Here is a tiny trained network, its code and every weight. The questions are about switching its units off for an input and a target symbol, where a switched-off unit gives its printed mean instead of its output.

import numpy as np


def w(rows, s, z=0):
    codes = np.array(rows[::2]) - 128.0
    scale = np.full(codes.shape[1], s)
    scale[-1] = z or s
    return codes * scale


def f(y):
    return y / 2 * (1 + np.tanh(0.7978845608 * (y + 0.044715 * y**3)))


def softmax(a):
    e = np.exp(a - a.max(-1, keepdims=True))
    return e / e.sum(-1, keepdims=True)


def log_softmax(a):
    a = a - a.max(-1, keepdims=True)
    return a - np.log(np.exp(a).sum(-1, keepdims=True))


def net(x, mask):
    ids = ['ΓΔΘΨαζηπτ'.index(c) for c in x.split()]
    T = len(ids)
    res = E[ids] + P[:T]
    r = res
    for j in range(2):
        rows = slice(3 * j, 3 * j + 3)
        q, k, v = (r @ M[0][rows].T for M in (Q, K, V))
        z = softmax(np.where(np.tri(T) > 0, q @ k.T / 3**0.5, -1e9)) @ v
        o = O[0][rows]
        res = res + np.where(mask[j], z, o[:, -1]) @ o[:, :-1]
    y = f(res @ A[0][:, :-1].T + A[0][:, -1])
    res = res + np.where(mask[2:10], y, B[0][:, -1]) @ B[0][:, :-1]
    return log_softmax(res[-1] @ U[:, :-1].T + U[:, -1])


Q, K, V, O, A, B = {}, {}, {}, {}, {}, {}
E = w([
[145,157,211,245,157,193],'Γ',
[251,117,158,59,105,130],'Δ',
[136,207,181,91,155,153],'Θ',
[149,13,170,116,131,136],'Ψ',
[128,76,127,115,83,196],'α',
[165,210,102,94,115,109],'ζ',
[187,77,105,104,107,90],'η',
[2,235,42,178,163,178],'π',
[39,87,92,179,175,88],'τ',
],0.012)
P = w([
[173,128,104,104,147,122],'0',
[104,137,157,131,59,117],'1',
[86,136,168,75,96,107],'2',
[91,134,156,84,106,111],'3',
[155,98,72,170,248,112],'4',
[138,138,59,185,99,119],'5',
[124,127,101,170,117,126],'6',
[138,156,210,92,102,145],'7',
[139,121,139,130,176,85],'8',
],0.013)
Q[0] = w([
[103,188,123,191,21,157],'h1',
[140,102,62,215,223,134],'h1',
[113,108,191,2,78,108],'h1',
[82,148,181,117,206,122],'h2',
[119,136,92,203,182,173],'h2',
[181,103,53,187,237,138],'h2',
],0.011)
K[0] = w([
[110,118,158,47,179,160],'h1',
[91,145,161,137,42,99],'h1',
[183,122,54,163,225,156],'h1',
[147,98,62,224,112,189],'h2',
[51,127,154,163,66,155],'h2',
[101,136,173,161,1,77],'h2',
],0.012)
V[0] = w([
[83,90,206,140,134,255],'h1',
[106,162,8,155,85,99],'h1',
[199,29,77,83,52,78],'h1',
[158,215,89,32,94,185],'h2',
[186,81,80,81,171,40],'h2',
[162,148,166,82,202,133],'h2',
],0.0089)
O[0] = w([
[73,116,230,79,53,85,153],'h1',
[81,95,1,35,194,233,60],'h1',
[229,123,66,98,199,24,253],'h1',
[153,130,222,122,246,245,194],'h2',
[182,93,39,176,211,75,176],'h2',
[112,90,171,209,160,120,164],'h2',
],0.0076,0.0026)
A[0] = w([
[237,121,178,53,75,150,213],'n1',
[215,110,104,71,108,181,154],'n2',
[131,255,114,191,109,141,202],'n3',
[86,143,61,243,185,107,50],'n4',
[41,113,174,131,132,102,178],'n5',
[47,118,147,131,123,166,141],'n6',
[65,78,63,100,172,98,254],'n7',
[98,251,125,108,172,94,122],'n8',
],0.0088,0.0034)
B[0] = w([
[115,96,175,39,105,109,254],'n1',
[85,158,90,94,155,159,206],'n2',
[62,75,157,128,115,153,195],'n3',
[97,143,165,72,221,131,173],'n4',
[101,170,86,106,149,85,192],'n5',
[91,156,111,168,136,58,177],'n6',
[121,186,59,183,74,111,210],'n7',
[120,2,78,156,80,149,174],'n8',
],0.0088,0.0061)
U = w([
[118,143,225,199,153,134,206],'Γ',
[131,79,130,2,101,126,167],'Δ',
[149,78,155,193,167,106,119],'Θ',
[156,124,57,140,35,146,125],'Ψ',
[94,157,154,93,108,83,56],'α',
[179,58,119,172,76,61,120],'ζ',
[131,86,113,155,154,190,154],'η',
[42,68,101,99,117,153,4],'π',
[109,207,113,152,159,62,133],'τ',
],0.0072,0.0033)

Each question gives the input, a string of symbols that net reads in full, and the target symbol t.
The units are the heads (3 rows each of Q, K, V and O) and the neurons (one row each of A and B). Each row of codes is followed by its name. A weight is (code - 128) times the scale printed after its matrix; where a second scale follows, it is the last column's (O, A, B and U).
mask holds one flag per unit, heads first, then neurons. A switched-off unit (its flag False) gives its mean, the last column of its rows in O or B, instead of its output. The means were averaged over made-up inputs and are rounded, as every weight is.
A unit's drop is (log p(t) with every unit on - log p(t) with that unit switched off) / (log p(t) with every unit on - log p(t) with every unit switched off).
The circuit of an input: a set's keep is (log p(t) with only the set's units on - log p(t) with every unit switched off) / (log p(t) with every unit on - log p(t) with every unit switched off). Starting from all 10 units, units are removed one at a time, each time the one whose removal leaves the highest keep (on an exact tie, the one counted first), for as long as the keep stays at least 0.8.
circuit, biggest first: the units of the circuit, biggest drop first
most important unit: the unit with the biggest drop
top k neurons: the k neurons with the biggest drops, biggest first
heads that matter: for each layer, one digit per head in row order, 1 if its drop is at least 0.15 and else 0, layers parted by /
drop of u: that unit's drop, to one decimal
input ζ Γ η Θ Γ Γ π α, target α: circuit, biggest first => h1, n5, n6, h2
input Θ π ζ, target Γ: circuit, biggest first => h2, h1
input Ψ ζ ζ, target ζ: circuit, biggest first => h2, h1, n8
input π α Γ Ψ Ψ, target Δ: top neuron => n1
input ζ η Γ π η, target τ: heads that matter => 10
input τ Ψ α Θ, target Ψ: circuit, biggest first => h2, h1, n7, n8
input α Δ Θ Θ τ π, target π: heads that matter => 00
input η Δ η α, target τ: circuit, biggest first => h1, h2, n7, n4
input α τ Ψ Θ Θ α α π, target π: top 2 neurons => n8, n3
input Δ Ψ Θ ζ α ζ, target Γ: circuit, biggest first => h1, h2
input Ψ η τ, target τ: heads that matter => 01
input η Ψ α Δ Δ, target Δ: circuit, biggest first => n1, h2, h1
input η π α α Ψ, target π: heads that matter => 11
input π Δ α α, target π: circuit, biggest first => h1
input ζ Θ Δ ζ π τ α Θ, target π: heads that matter => 10
input α η ζ Δ τ, target τ: circuit, biggest first => n7, n4, h1
input Ψ ζ α α Γ α, target Δ: circuit, biggest first => h2, h1, n1
input Ψ π Ψ η, target ζ: circuit, biggest first => h2, h1
input τ α Ψ α Ψ, target Δ: top 2 neurons => n1, n6
input α ζ Θ ζ τ Δ Δ Ψ, target Ψ: circuit, biggest first => h2, h1, n7
input ζ Δ Ψ α η ζ α α, target τ: most important unit => h2
input ζ ζ Θ Δ ζ η ζ η, target η: circuit, biggest first => h1, h2
input Θ α Δ α, target Γ: circuit, biggest first => h2, h1
input π π α τ τ τ α α, target Ψ: circuit, biggest first => h2, h1, n7
input τ Ψ Θ η, target Ψ: top 2 neurons => n7, n4
input Θ Γ α Δ α Ψ τ α τ, target α: top 2 neurons => n5, n7
input Γ α η η Γ Θ Δ Ψ, target α: most important unit => h1
input τ Ψ Γ τ ζ, target ζ: top 3 neurons => n8, n2, n4
input Δ τ Ψ α, target Θ: drop of h2 => 0.7
input ζ Γ Δ Ψ, target η: drop of h2 => 0.4
